Below is a small trained network, with its code and all its weights. Each question gives an input and a target symbol and asks what happens when units are switched off, that is, made to give their printed mean instead of their output.

import numpy as np


def w(rows, s, z=0):
    codes = np.array(rows[::2]) - 128.0
    scale = np.full(codes.shape[1], s)
    scale[-1] = z or s
    return codes * scale


def f(y):
    return np.maximum(y, 0)


def softmax(a):
    e = np.exp(a - a.max(-1, keepdims=True))
    return e / e.sum(-1, keepdims=True)


def log_softmax(a):
    a = a - a.max(-1, keepdims=True)
    return a - np.log(np.exp(a).sum(-1, keepdims=True))


def net(x, mask):
    ids = ['Θαγλμω'.index(c) for c in x.split()]
    T = len(ids)
    res = E[ids] + P[:T]
    u = 0
    for l in range(2):
        q, k, v = (res @ M[l].T for M in (Q, K, V))
        z = softmax(np.where(np.tri(T) > 0, q @ k.T / 2**0.5, -1e9)) @ v
        res = res + np.where(mask[u], z, O[l][:, -1]) @ O[l][:, :-1]
        u += 1
        y = f(res @ A[l][:, :-1].T + A[l][:, -1])
        res = res + np.where(mask[u : u + 16], y, B[l][:, -1]) @ B[l][:, :-1]
        u += 16
    return log_softmax(res[-1] @ U[:, :-1].T + U[:, -1])


Q, K, V, O, A, B = {}, {}, {}, {}, {}, {}
E = w([
[43,89,69,180,151,209,144,108,130],'Θ',
[143,114,113,91,82,170,180,197,118],'α',
[2,119,114,204,65,191,65,111,112],'γ',
[95,118,75,157,169,201,204,136,90],'λ',
[139,153,174,191,44,128,158,176,78],'μ',
[140,152,136,195,137,140,225,153,62],'ω',
],0.0098)
P = w([
[200,113,207,104,187,136,97,68,193],'0',
[125,186,74,186,46,127,186,97,148],'1',
[152,128,160,142,174,174,67,156,47],'2',
[132,189,71,190,55,134,195,89,141],'3',
[75,104,151,63,153,2,106,118,91],'4',
[121,204,79,181,61,154,189,84,158],'5',
[139,41,174,68,101,103,86,80,60],'6',
[131,191,72,165,72,146,215,75,155],'7',
],0.0092)
Q[0] = w([
[223,44,171,163,115,185,100,16,105],'0.h1',
[133,130,70,191,39,254,194,134,66],'0.h1',
],0.058)
K[0] = w([
[53,120,89,67,108,2,159,129,136],'0.h1',
[133,142,182,122,167,74,176,27,252],'0.h1',
],0.069)
V[0] = w([
[77,70,33,127,228,191,144,109,136],'0.h1',
[181,188,155,184,169,82,252,127,74],'0.h1',
],0.018)
O[0] = w([
[255,40,71,184,73,178,72,202,44,255],'0.h1',
[211,209,73,64,93,84,34,14,133,169],'0.h1',
],0.0063,0.0052)
A[0] = w([
[110,72,167,135,138,145,130,180,141,100],'0.n1',
[99,139,175,157,119,175,113,176,138,165],'0.n2',
[127,166,47,150,113,103,140,113,125,21],'0.n3',
[82,126,104,163,57,146,210,176,177,97],'0.n4',
[192,80,172,89,213,110,8,100,87,62],'0.n5',
[114,146,200,113,209,171,77,182,116,152],'0.n6',
[113,79,194,107,220,39,110,88,95,127],'0.n7',
[121,132,123,109,133,130,105,155,146,12],'0.n8',
[194,53,113,156,157,102,85,116,128,55],'0.n9',
[150,156,138,68,206,114,64,106,94,18],'0.n10',
[117,104,188,158,159,137,136,161,178,61],'0.n11',
[138,74,144,167,159,112,114,180,133,2],'0.n12',
[129,74,176,135,204,94,84,186,127,20],'0.n13',
[85,51,124,114,171,96,106,116,94,88],'0.n14',
[93,54,198,109,151,114,122,157,98,92],'0.n15',
[200,87,134,112,172,127,126,146,233,72],'0.n16',
],0.011,0.0039)
B[0] = w([
[132,139,202,115,170,109,122,99,42,206],'0.n1',
[156,119,101,108,226,168,166,130,104,204],'0.n2',
[141,106,217,148,92,158,135,140,205,191],'0.n3',
[121,144,10,175,161,83,131,58,46,255],'0.n4',
[106,76,84,191,182,45,143,96,33,199],'0.n5',
[139,111,173,135,162,190,83,107,209,162],'0.n6',
[125,135,141,72,100,163,59,190,112,168],'0.n7',
[140,123,129,163,142,83,148,106,124,128],'0.n8',
[115,183,118,109,98,235,105,99,7,238],'0.n9',
[184,126,142,98,120,46,49,5,171,163],'0.n10',
[174,72,158,90,152,168,173,75,114,168],'0.n11',
[127,128,144,82,95,106,126,23,81,193],'0.n12',
[72,145,179,142,132,144,124,28,204,155],'0.n13',
[175,150,169,117,42,135,186,160,95,157],'0.n14',
[120,116,231,113,107,96,187,135,133,187],'0.n15',
[189,100,110,127,188,167,166,174,122,139],'0.n16',
],0.012,0.0091)
Q[1] = w([
[95,103,155,171,182,144,228,192,44],'1.h1',
[208,148,133,219,137,252,151,33,67],'1.h1',
],0.038)
K[1] = w([
[151,108,164,100,141,215,93,84,99],'1.h1',
[187,78,185,71,143,126,157,92,253],'1.h1',
],0.057)
V[1] = w([
[8,43,93,79,85,117,180,105,98],'1.h1',
[237,15,64,5,111,158,111,142,83],'1.h1',
],0.0027)
O[1] = w([
[138,107,135,115,83,170,128,56,159,149],'1.h1',
[93,139,182,229,164,19,7,192,101,253],'1.h1',
],0.0016,0.0043)
A[1] = w([
[53,91,152,72,70,134,155,234,116,159],'1.n1',
[30,112,166,91,81,164,139,215,143,119],'1.n2',
[98,142,7,222,128,96,172,203,172,98],'1.n3',
[91,167,210,110,149,104,172,98,169,63],'1.n4',
[194,127,109,191,83,128,116,152,217,99],'1.n5',
[171,127,61,196,51,196,130,216,168,48],'1.n6',
[125,148,50,120,80,135,124,132,158,4],'1.n7',
[166,128,78,143,80,139,123,128,146,71],'1.n8',
[118,60,97,140,153,95,162,155,136,116],'1.n9',
[30,192,78,134,83,101,213,148,238,55],'1.n10',
[175,168,55,147,86,141,86,135,102,127],'1.n11',
[131,176,108,141,152,100,172,105,150,89],'1.n12',
[159,83,80,133,127,103,120,205,168,97],'1.n13',
[113,174,155,73,95,141,111,132,204,144],'1.n14',
[170,104,144,160,236,188,79,224,182,155],'1.n15',
[123,89,78,142,82,135,159,109,133,106],'1.n16',
],0.012,0.0031)
B[1] = w([
[167,216,151,201,138,147,115,192,145,140],'1.n1',
[160,172,151,213,182,109,144,76,149,139],'1.n2',
[164,142,118,100,113,83,87,1,167,150],'1.n3',
[70,76,71,124,99,103,132,216,194,198],'1.n4',
[92,151,102,59,150,125,80,167,101,147],'1.n5',
[128,179,218,179,174,98,165,137,118,178],'1.n6',
[150,123,161,103,175,134,157,127,113,148],'1.n7',
[97,203,126,129,130,115,123,138,107,166],'1.n8',
[118,163,151,96,78,124,87,149,86,145],'1.n9',
[111,18,150,155,165,90,173,167,123,160],'1.n10',
[135,90,75,154,119,129,163,154,229,253],'1.n11',
[113,115,200,109,93,177,121,81,118,167],'1.n12',
[108,76,84,143,138,159,83,181,181,128],'1.n13',
[138,174,103,46,150,202,140,123,68,172],'1.n14',
[150,223,158,222,122,92,154,174,139,139],'1.n15',
[139,119,160,124,110,95,27,189,133,178],'1.n16',
],0.012,0.024)
U = w([
[201,58,3,172,105,193,76,173,142,103],'Θ',
[190,95,93,135,118,120,73,77,207,131],'α',
[171,92,108,136,135,191,89,131,93,64],'γ',
[190,144,122,170,138,177,106,181,188,252],'λ',
[138,46,98,128,137,165,127,160,178,52],'μ',
[155,123,59,81,117,208,69,155,176,128],'ω',
],0.0031,0.0039)

Each question gives the input, a string of symbols that net reads in full, and the target symbol t.
The units are the heads (2 rows each of Q, K, V and O) and the neurons (one row each of A and B). Each row of codes is followed by its name. A weight is (code - 128) times the scale printed after its matrix; where a second scale follows, it is the last column's (O, A, B and U).
mask holds one flag per unit, layer by layer, with each layer's heads first. A switched-off unit (its flag False) gives its mean, the last column of its rows in O or B, instead of its output. The means were averaged over made-up inputs and are rounded, as every weight is.
A unit's drop is (log p(t) with every unit on - log p(t) with that unit switched off) / (log p(t) with every unit on - log p(t) with every unit switched off).
The circuit of an input: a set's keep is (log p(t) with only the set's units on - log p(t) with every unit switched off) / (log p(t) with every unit on - log p(t) with every unit switched off). Starting from the 12 units with the biggest drops (on a tie, the unit counted first), units are removed one at a time, each time the one whose removal leaves the highest keep (on an exact tie, the one counted first), for as long as the keep stays at least 0.8.
units of the circuit, in order: the units of the circuit, biggest drop first
top k neurons: the k neurons with the biggest drops, biggest first
top k neurons in layer l: the k neurons of layer l with the biggest drops, biggest first
drop of u: that unit's drop, to one decimal
input λ λ γ α μ, target μ: top 2 neurons => [1.n4; 0.n15]
input μ α α μ ω ω Θ, target α: units of the circuit, in order => [0.h1; 0.n10]
input γ λ μ ω α γ, target γ: top neuron in layer 0 => [0.n4]
input λ μ λ, target Θ: units of the circuit, in order => [0.h1; 0.n5; 1.n11; 0.n9]
input ω γ λ, target α: units of the circuit, in order => [0.h1; 0.n10]
input λ ω α, target Θ: top 2 neurons => [0.n5; 1.n11]
input μ λ γ λ α, target μ: units of the circuit, in order => [0.h1; 1.n4; 0.n15; 0.n13]
input α λ Θ λ λ λ, target α: top 3 neurons => [1.n3; 0.n4; 0.n9]
input ω ω Θ μ γ α α γ, target ω: top 2 neurons in layer 1 => [1.n14; 1.n5]
input α Θ α μ, target α: top 2 neurons => [1.n3; 0.n4]
input α λ Θ Θ μ λ Θ, target ω: top 3 neurons => [0.n10; 1.n14; 0.n7]
input ω λ α λ ω Θ, target ω: top 4 neurons => [1.n14; 0.n3; 1.n5; 0.n4]
input α α μ γ Θ μ γ, target γ: top 2 neurons in layer 1 => [1.n11; 1.n4]
input μ Θ μ α μ μ, target μ: top neuron => [1.n10]
input γ Θ ω μ, target γ: top 2 neurons in layer 0 => [0.n4; 0.n1]
input α γ Θ, target λ: top 2 neurons => [1.n15; 0.n4]
input γ λ α α, target γ: top 3 neurons => [0.n4; 0.n1; 1.n11]
input γ α μ γ γ, target ω: top 2 neurons => [0.n10; 1.n14]
input ω μ λ Θ λ γ λ λ, target ω: top 2 neurons in layer 0 => [0.n3; 0.n4]
input μ γ γ Θ, target μ: top 2 neurons in layer 1 => [1.n10; 1.n4]
input μ λ λ, target ω: top 2 neurons => [1.n14; 0.n10]
input α μ μ μ ω μ γ α, target α: top neuron => [1.n3]
input λ Θ μ Θ γ μ ω, target μ: drop of 1.n13 => 0.0
input λ μ μ α γ α γ α, target λ: drop of 0.n5 => 0.1
input μ Θ γ λ α λ, target μ: drop of 1.n10 => 0.7
